Each row has a name. Each question is about the rows just above it.

Columns, left to right: R F B D
[ 0.81 -5.67 -6.24 -4.02]  L
[ 0.81 -5.67 -6.24 -3.09]  V
[ 0.02 -2.50 -8.34 -4.02]  E
Which column holds this, read top down? [-4.02 -3.09]
D
[0.81 0.02] is in which column, read top down?
R

Columns, left to right: T W Z M
[-5.76 -2.40  0.45 -1.66]  G
[ 0.28 -4.88 -0.53 -0.04]  S
[ 2.89 -0.13  0.74 -0.55]  N
[ 8.58 -1.09 -0.39 -1.51]  A
[-5.76 -2.40 -0.14 -1.66]  Y
[-1.89  2.05 -0.53  0.07]  X
[ 8.58 -1.09 -0.39 -0.35]  Q
[1.27 5.27 0.44 1.14]  U
Which column holds [-0.13 -1.09 -2.40] top down?
W
[ 0.45 -0.53  0.74] is in which column, read top down?
Z

Columns, left to right: P J K H C
[ 4.39 -6.72 -1.51  0.20 -6.46] = fuguk
[ 0.08 -6.05 -6.00 -3.59 -4.07] = gulu
[ 6.27  0.83  3.78  4.72 -4.78] = savat
[ 4.39 -6.72 -1.51  0.20  3.21] = muve
[ 3.71  6.96  0.04  3.16 -4.89] = Vupi
[ 2.07  1.48 -5.71 -1.47  2.48] = Metul
[ 0.20 -3.59  4.72  0.20  3.16] is in which column, read top down?
H
[ 0.20 -3.59] is in which column, read top down?
H
Which column holds [4.39 0.08] top down?
P
[-3.59  4.72  0.20  3.16] is in which column, read top down?
H
[-4.89  2.48] is in which column, read top down?
C
Which column holds [0.08 6.27 4.39 3.71] top down?
P
[-4.07 -4.78  3.21 -4.89] is in which column, read top down?
C

Columns, left to right: Nudu miver bez sofi Zitak
[-0.32 -0.07  3.49 -3.80  1.33] -> nadu
[-1.39  2.04  3.00 -3.22 -9.18] -> Fudel
[-1.23 -1.24 -4.57 -0.63 -2.77] -> nolu
[ 3.00 -4.57] is in which column, read top down?
bez
[ 2.04 -1.24] is in which column, read top down?
miver

Columns, left to right: tofe Vab zarek mivep gutuk semu bolit
[ 2.76  3.69 -1.02  4.70 -0.67  2.27  1.08] = zevov
[-1.77  0.97 -6.99 -2.57 -0.37  0.91  1.27] = zugez
[ 2.65 -0.02  2.34  3.96  0.18 -6.39  4.06] = rorep
[ 0.17 -3.06 -1.84 -2.76  1.48  4.27 -4.63] = mozir
[-0.95  1.59  1.37  0.94 -1.53  0.98  0.56] = Noz
[-0.16 -2.64 -0.30 -0.23 -0.99 -8.78  3.12] = faku
[ 4.17  0.12 -1.48  5.27  2.15 -5.06  2.51] = rab
Which column holds [-0.95 -0.16] top down?
tofe
Which column holds [-4.63  0.56  3.12] top down?
bolit

Columns, left to right: lugu dogup bazol ruv
[-2.30  1.32 -0.63 -3.65] = Sok
[4.03 5.75 2.04 6.75] = Zenet
[ 7.95  8.46 -6.83  6.64] = Kelit
[ 6.20 -4.52  6.27 -1.60] = mas
[-7.23  7.90 -5.42  6.28] = Tibu
[ 5.05 -7.06  1.23  2.41] = labo
[ 3.94  2.09 -4.92  4.70] = bure
Which column holds this, read top down? [ 1.32  5.75  8.46 -4.52  7.90]
dogup
[5.75 8.46] is in which column, read top down?
dogup
Which column holds this, read top down? [4.03 7.95]
lugu
Which column holds this, read top down? [-1.60  6.28  2.41  4.70]
ruv
[ 8.46 -4.52  7.90 -7.06  2.09] is in which column, read top down?
dogup
Which column holds this, read top down? [ 5.75  8.46 -4.52  7.90]
dogup
Which column holds [ 2.04 -6.83  6.27 -5.42  1.23] top down?
bazol

Columns, left to right: Dinil Fasof Vil toz
[ 6.40 -6.25 -2.76 -2.13]  kemi
[ 3.93 -5.80  3.07 -6.67]  feb
[ 3.93 -5.80  1.76 -6.67]  buz
[-4.27  2.00  6.03  5.65]  Dobus
[ 3.60 -4.10 -1.57 -5.68]  ped
[ 3.37 -5.20 -4.21 -3.26]  pofu
[-3.84  5.40  4.32  6.55]  labe
[ 3.32 -7.20 -1.79 -1.20]  did
[ 3.03 -5.92 -3.31 -4.26]  Bevog
[-1.00 -6.35 -7.25 -4.21]  lofu
[-2.13 -6.67 -6.67] is in which column, read top down?
toz
Which column holds [ 3.37 -3.84  3.32  3.03 -1.00] top down?
Dinil
[ 3.60  3.37 -3.84  3.32  3.03] is in which column, read top down?
Dinil
Which column holds [ 6.40  3.93  3.93 -4.27  3.60  3.37 -3.84  3.32] top down?
Dinil

Columns, left to right: mepub Zuza Fis Goli
[ 7.95 -7.92 -2.94 -3.11] = tizu
[ 1.64 -1.21 -1.40 -1.30] = denez
[ 6.74 -6.77 -6.27 -6.57] = Nen
[0.31 0.28 0.30 0.27] = fozol
[ 7.95 -7.92 -8.04 -7.35] = Pava
[ 6.35 -6.22 -6.03 -5.86] = peli
[ 4.90 -4.78 -4.76 -4.70] = zul
[ 5.72 -5.81 -6.01 -5.10] = Lut
[ 2.34 -2.35 -2.44 -2.09] = luvo
[ 5.35 -5.42 -4.91 -5.66] = vunan
[ 2.10 -2.33 -2.40 -2.18] = zeg
[-1.30 -6.57  0.27 -7.35 -5.86 -4.70 -5.10 -2.09] is in which column, read top down?
Goli
Which column holds [-7.35 -5.86 -4.70 -5.10] top down?
Goli
Which column holds [-6.27  0.30 -8.04 -6.03 -4.76 -6.01 -2.44 -4.91 -2.40] top down?
Fis
Which column holds this, read top down? [-6.77  0.28 -7.92]
Zuza
[-7.92 -6.22] is in which column, read top down?
Zuza
Which column holds this, read top down? [-7.92 -1.21 -6.77  0.28 -7.92 -6.22 -4.78]
Zuza
Which column holds [6.74 0.31 7.95 6.35 4.90 5.72 2.34 5.35] top down?
mepub

Columns, left to right: vevu voz peko Puv nesaf liti lel
[-3.93  6.11 -1.17 -4.19  6.25 -5.80 -1.77] = sur
[ 6.77 -5.55  4.36 -5.55 -1.42  5.78 -3.39] = Tori
[-4.42 -6.43 -4.59 -1.05 -6.35 -1.45 -6.59] = fefa
Which column holds [-1.77 -3.39] top down?
lel
[-3.39 -6.59] is in which column, read top down?
lel

Columns, left to right: tisul Bop Mifam nefig
[ 4.08 -3.97 -3.81 -3.86] : zom
[-6.71  6.57  6.40  6.37] : tof
[-4.69  4.59  4.47  4.45] : risis
[-4.85  4.78  4.56  4.59] : Fer
Which column holds [-3.86  6.37] top down?
nefig
Which column holds this, read top down? [6.57 4.59]
Bop
[ 4.08 -6.71] is in which column, read top down?
tisul
Which column holds [6.37 4.45] top down?
nefig

Columns, left to right: diso mem vode pifa rugo nesal nas toniv
[ 0.23  0.50 -0.51 -0.48 -0.11 -0.12  0.47 -0.01]  botug
[ 0.01 -0.90  0.08 -0.61 -0.71 -0.32  0.39 -0.66]  geged
[ 6.74  0.63 -0.49  0.32  0.35 -0.16 -0.63  0.19]  mibos
[-0.11  0.42 -0.14 -0.37 -0.62  0.12  0.13  0.09]  meve
[ 0.41  0.28  0.41  0.04 -0.20 -0.04  0.16 -0.25]  ligad
Which column holds [0.63 0.42] top down?
mem
[-0.61  0.32 -0.37] is in which column, read top down?
pifa

Columns, left to right: narev kamem dev movu mepa
[-6.47 -6.29  8.63  7.47 -5.91] -> zunuz
[1.50 2.63 3.32 1.56 0.74] -> gam
[-0.61  0.34  4.61  3.13 -1.09] -> ponug
[-1.06 -0.18  3.93  4.46 -2.55] -> fopo
[ 0.14  1.19  3.64  3.08 -0.96] -> von
Which column holds this, read top down? [4.61 3.93 3.64]
dev
[1.56 3.13] is in which column, read top down?
movu
Which column holds [ 1.50 -0.61 -1.06  0.14] top down?
narev
Which column holds this, read top down? [ 2.63  0.34 -0.18  1.19]
kamem
Which column holds this, read top down? [3.13 4.46 3.08]
movu
Which column holds this, read top down? [3.13 4.46]
movu

Columns, left to right: gomi vube kovuv Tufi Kif
[0.28 2.48 3.90 1.14 0.08] : latol
[ 3.83 -1.67 -1.42  4.44  3.72] : laril
[ 0.28  2.48 -7.20  7.46  7.99] : Mumi
Which column holds [4.44 7.46] top down?
Tufi
[1.14 4.44] is in which column, read top down?
Tufi
[ 2.48 -1.67] is in which column, read top down?
vube

Columns, left to right: Zur niz seru mib
[3.79 5.82 1.43 4.24] = rete
[-3.80  2.65  4.32  3.10] = dop
[ 1.05 -2.84 -2.37 -4.50] = Simu
[-3.98  5.82  1.43  4.24] = Moda
[-4.52  5.32  3.20  1.43] = vidi
[-3.53  4.98  2.39  2.47] = Fef
[ 5.26 -3.84 -0.81 -2.01] = bozin
[-4.08  4.91  4.39  8.13] = tinun
[ 3.20 -5.10 -4.74 -1.83] = tasir
[ 2.65 -2.84  5.82  5.32  4.98 -3.84] is in which column, read top down?
niz
Which column holds [ 2.47 -2.01  8.13 -1.83] top down?
mib
Which column holds this, read top down? [-4.52 -3.53  5.26 -4.08  3.20]
Zur
Which column holds this, read top down? [ 5.82  2.65 -2.84  5.82  5.32  4.98 -3.84  4.91]
niz
Which column holds [ 5.32  4.98 -3.84  4.91 -5.10] top down?
niz

Columns, left to right: mag Lomoz Feri topo somum
[0.09 0.01 6.06 8.94 8.76] : ripo
[0.03 8.63 8.81 8.83 8.81] : zuz
[ 0.14 -0.12  8.59  8.94  8.65] : rarab
[0.06 8.58 8.59 8.75 8.68] : taneg
[-0.01 -0.04  0.07  8.44  8.64] : sen
[-0.19 -0.03  0.02  5.53  8.88] : Kiza
[-0.15  0.01  8.80  8.81  8.76] : Fubo
[-0.08  8.84  8.68  8.71  8.74] : benuk
[0.08 8.45 8.72 8.66 8.77] : zet
[-0.13  6.19  8.66  8.77  8.80] : Pon
[0.01 8.84 8.45 6.19] is in which column, read top down?
Lomoz
[6.06 8.81 8.59 8.59 0.07 0.02 8.80] is in which column, read top down?
Feri

Columns, left to right: gepem gul Pibeg koru
[ 2.76  1.12 -4.22 -6.02] = vuzik
[ 1.27 -4.76  1.50  2.35] = bes
[ 1.65  7.10 -3.25  6.05] = fegat
[-4.97 -4.71 -4.90 -4.27] = tav
[-3.84 -2.91  1.71 -2.43] = zutat
[-4.10 -1.57 -4.26  1.06] = gek
[ 4.28 -1.59  1.72 -7.91] = nanat
[ 5.25 -1.51 -1.56 -8.03] = kapim
Which column holds [-4.22  1.50 -3.25 -4.90  1.71] top down?
Pibeg
[-4.76  7.10 -4.71 -2.91] is in which column, read top down?
gul
[ 1.27  1.65 -4.97] is in which column, read top down?
gepem
[ 1.71 -4.26] is in which column, read top down?
Pibeg
[-4.71 -2.91 -1.57 -1.59] is in which column, read top down?
gul

Columns, left to right: vusug nomuv pizo nepit
[ 2.18 -8.49 -6.63 -3.43]  lusem
[-1.01  0.49  2.50 -6.11]  noni
[7.16 3.68 4.89 0.56]  lof
[ 2.59  7.54 -3.34  4.56]  mibid
[6.88 3.15 4.49 3.50]  madab
[6.27 2.44 1.98 5.00]  Gobu
[ 0.27 -4.58  1.27  1.96]  gug
[4.25 3.54 7.01 1.66]  rulu
[-2.99 -2.97  2.41  4.04]  zabe
[ 1.65 -4.75 -0.71  0.16]  Sig
[ 0.80  8.42 -5.75 -0.39]  pugiz
[-5.38 -3.26 -2.43 -1.03]  voki
[-4.58  3.54 -2.97] is in which column, read top down?
nomuv
Which column holds [0.56 4.56 3.50 5.00 1.96 1.66 4.04] top down?
nepit
Which column holds this, read top down? [ 4.89 -3.34  4.49  1.98  1.27  7.01]
pizo
Which column holds this, read top down? [-6.63  2.50  4.89 -3.34  4.49  1.98  1.27  7.01  2.41 -0.71]
pizo

Columns, left to right: Tobak Bil Tefi peb Bako mos Tetif
[-1.55 -0.40 -5.60  2.63  7.81  3.51  2.94] = didi
[-1.57 -0.06 -5.78  2.79  7.84  3.62  3.02] = pipo
[ 3.86 -1.93  2.88 -5.95 -1.62 -5.31  0.01] = Gara
[ 0.22  1.05 -4.22  3.31 -1.42  1.16  6.59] = Vese
[ 0.71  1.81 -5.15  2.55 -2.32  1.51  6.71] = soso
[-1.04 -1.43 -1.33  5.18  0.57  0.73  6.21] = nife
[-1.22 -2.06 -0.75  5.54  0.89  0.66  6.00] = Beva
[-1.31 -2.13 -0.65  5.78  1.09  0.60  6.12] = vanu
[ 2.75 -1.60  1.10 -4.26  0.22 -3.65  0.57] = riz
[-1.82 -0.11 -6.18  3.16  8.63  4.28  3.28] = zor
[-2.30 -3.71  1.19  7.02  2.51  0.22  5.77] = Giv
Which column holds [1.16 1.51 0.73] top down?
mos
Which column holds this, read top down? [ 7.84 -1.62 -1.42 -2.32]
Bako
Which column holds [6.00 6.12] top down?
Tetif

Columns, left to right: ropul suga vek pog Rinod
[ 8.80 -2.98 -2.08  1.73  6.14] -> mis
[ 8.84 -3.45 -3.23  2.56  3.89] -> veka
[ 8.01 -0.10 -3.69  1.25  5.01] -> sigel
[-3.23 -3.69] is in which column, read top down?
vek
Which column holds [2.56 1.25] top down?
pog
[6.14 3.89] is in which column, read top down?
Rinod

Columns, left to right: pup Fafep lufa rilok sido
[ 5.07  7.10 -2.29 -2.01  3.11] -> Bifuz
[-4.50 -2.09  0.76 -1.38 -6.54] -> mip
[-0.29 -5.64  1.45  7.25 -2.45] -> ziguz
[-5.97  2.51  5.08  1.32 -2.59] -> zizu
[1.10 5.41 5.56 5.30 2.88] -> Zekos
[-5.19 -0.35  2.22 -4.70 -2.76] -> masu
[-3.83  5.52  0.76  4.19 -1.52] -> sug
[-0.72  3.57  4.20  5.51 -6.93] -> ture
[ 3.21  6.69 -7.05 -5.14  7.32] -> Miram
[ 2.77  5.52  0.76  4.19 -1.52] -> farip
[-4.45 -5.55  3.70  2.66 -0.79] -> Zudib
Which column holds [ 7.32 -1.52] top down?
sido
Which column holds [-5.97  1.10] top down?
pup

Columns, left to right: muv Lil Fufe bisi lepo Ber resi
[-2.29 -1.95 -2.11  2.36 -2.05 -2.26 -1.33]  vik
[-5.39 -6.72 -6.03  8.63 -5.33 -4.83 -6.43]  maref
[-2.28 -2.95 -2.55  4.25 -2.08 -2.20 -2.36]  Gamo
Which column holds [-2.11 -6.03] top down?
Fufe
[2.36 8.63] is in which column, read top down?
bisi
[-4.83 -2.20] is in which column, read top down?
Ber
Which column holds [-6.03 -2.55] top down?
Fufe

Columns, left to right: kenoz Fepa Kar bibaz Lolo dinom
[0.87 4.79 0.19 1.00 1.01 0.03]  gome
[-5.69 -2.09  3.95  3.44  2.39  2.15]  zeded
[-5.69 -2.09  3.95  3.44  2.96  2.15]  Kimef
[1.00 3.44] is in which column, read top down?
bibaz
[ 4.79 -2.09] is in which column, read top down?
Fepa
Which column holds [ 0.87 -5.69] top down?
kenoz

Columns, left to right: visof Zutu tusef pib
[ 4.19 -5.98 -6.96 -2.52] -> gef
[ 1.40 -2.03 -2.87 -0.47] -> vili
[ 2.50 -3.34 -2.91 -2.55] -> panuk
[-5.98 -2.03] is in which column, read top down?
Zutu
Which column holds [-6.96 -2.87] top down?
tusef
[1.40 2.50] is in which column, read top down?
visof
[-2.03 -3.34] is in which column, read top down?
Zutu
Which column holds this, read top down? [-2.52 -0.47]
pib

Columns, left to right: fona golo Gar zesa Vuru kolap Setip kodos Kov bosi
[ 1.03 -3.03  3.80  1.46 -4.65  0.04  1.13  2.68  4.75 -7.89]  motat
[-0.16 -2.31  4.62  4.22  1.16  2.24 -0.27  5.40 -1.14 -2.97]  Fof
[ 0.10  1.51 -3.49 -3.30 -1.57 -1.89  0.37 -3.86  1.39  1.60]  Pabed
[-0.06 -2.00  4.05  3.62  0.92  1.92 -0.21  4.54 -0.84 -2.71]  gigep
[-0.26  2.08 -3.61 -2.68  0.57 -1.25 -0.16 -3.54 -0.70  3.74]  pimel
[ 0.31 -0.29  0.14 -0.36 -1.29 -0.35  0.30 -0.36  1.35 -1.42]  fiv
[-0.16 -1.95  4.29  4.08  1.50  2.24 -0.38  4.98 -1.44 -2.45]  foga
[-0.64 -1.56  4.80  5.45  4.64  3.40 -1.11  6.08 -4.43  0.19]  laba
[-0.08  0.27 -0.38 -0.22  0.58 -0.02 -0.11 -0.39 -0.50  1.00]  rig
Which column holds this, read top down? [-3.86  4.54]
kodos
Which column holds [-4.65  1.16 -1.57  0.92] top down?
Vuru
[ 4.08  5.45 -0.22] is in which column, read top down?
zesa
[ 1.35 -1.44 -4.43 -0.50] is in which column, read top down?
Kov

Columns, left to right: rumin gepeg nase dukaz fev rakeb revot samo Fod
[4.51 7.52 5.73 4.51 6.87 6.71 7.49 7.72 4.33] : namo
[2.96 6.15 2.50 3.30 7.57 6.83 3.81 4.32 5.52] : Zonod
[2.03 3.82 3.02 2.96 4.64 3.50 4.65 4.76 3.87] : lig
[2.81 2.83 4.47 4.49 4.62 3.86 5.56 9.01 3.21] : teram
[2.03 2.81] is in which column, read top down?
rumin
[4.33 5.52 3.87] is in which column, read top down?
Fod
[3.82 2.83] is in which column, read top down?
gepeg
Which column holds this, read top down? [5.73 2.50 3.02]
nase

Columns, left to right: dup kigug povon tifef gogud vud Kigo Puvu beke paf
[-0.56 -0.09 -2.01 -0.25  0.17  0.45 -2.30  0.89 -1.47  0.60]  Soza
[-3.30 -2.61  3.93 -1.79  1.71 -7.26 -0.28  0.94  2.84 -5.15]  vos
[-3.47 -2.54  4.17 -1.82  1.06 -7.39 -0.31  1.00  2.90 -5.59]  Soz
[-2.68 -1.63 -0.58 -1.39  1.25 -3.55 -3.40  1.80 -0.44 -2.11]  met
[-1.71 -0.74  0.24 -0.79 -0.54 -2.17 -1.74  1.01 -0.04 -1.98]  Gikof
[ 0.50 -0.22  0.66  0.13  1.42 -0.25  1.20 -0.52  0.74  0.45]  gen
[-5.15 -5.59] is in which column, read top down?
paf
Which column holds this, read top down? [-0.09 -2.61 -2.54 -1.63]
kigug
Which column holds [-1.47  2.84  2.90] top down?
beke
Which column holds [0.94 1.00 1.80 1.01] top down?
Puvu

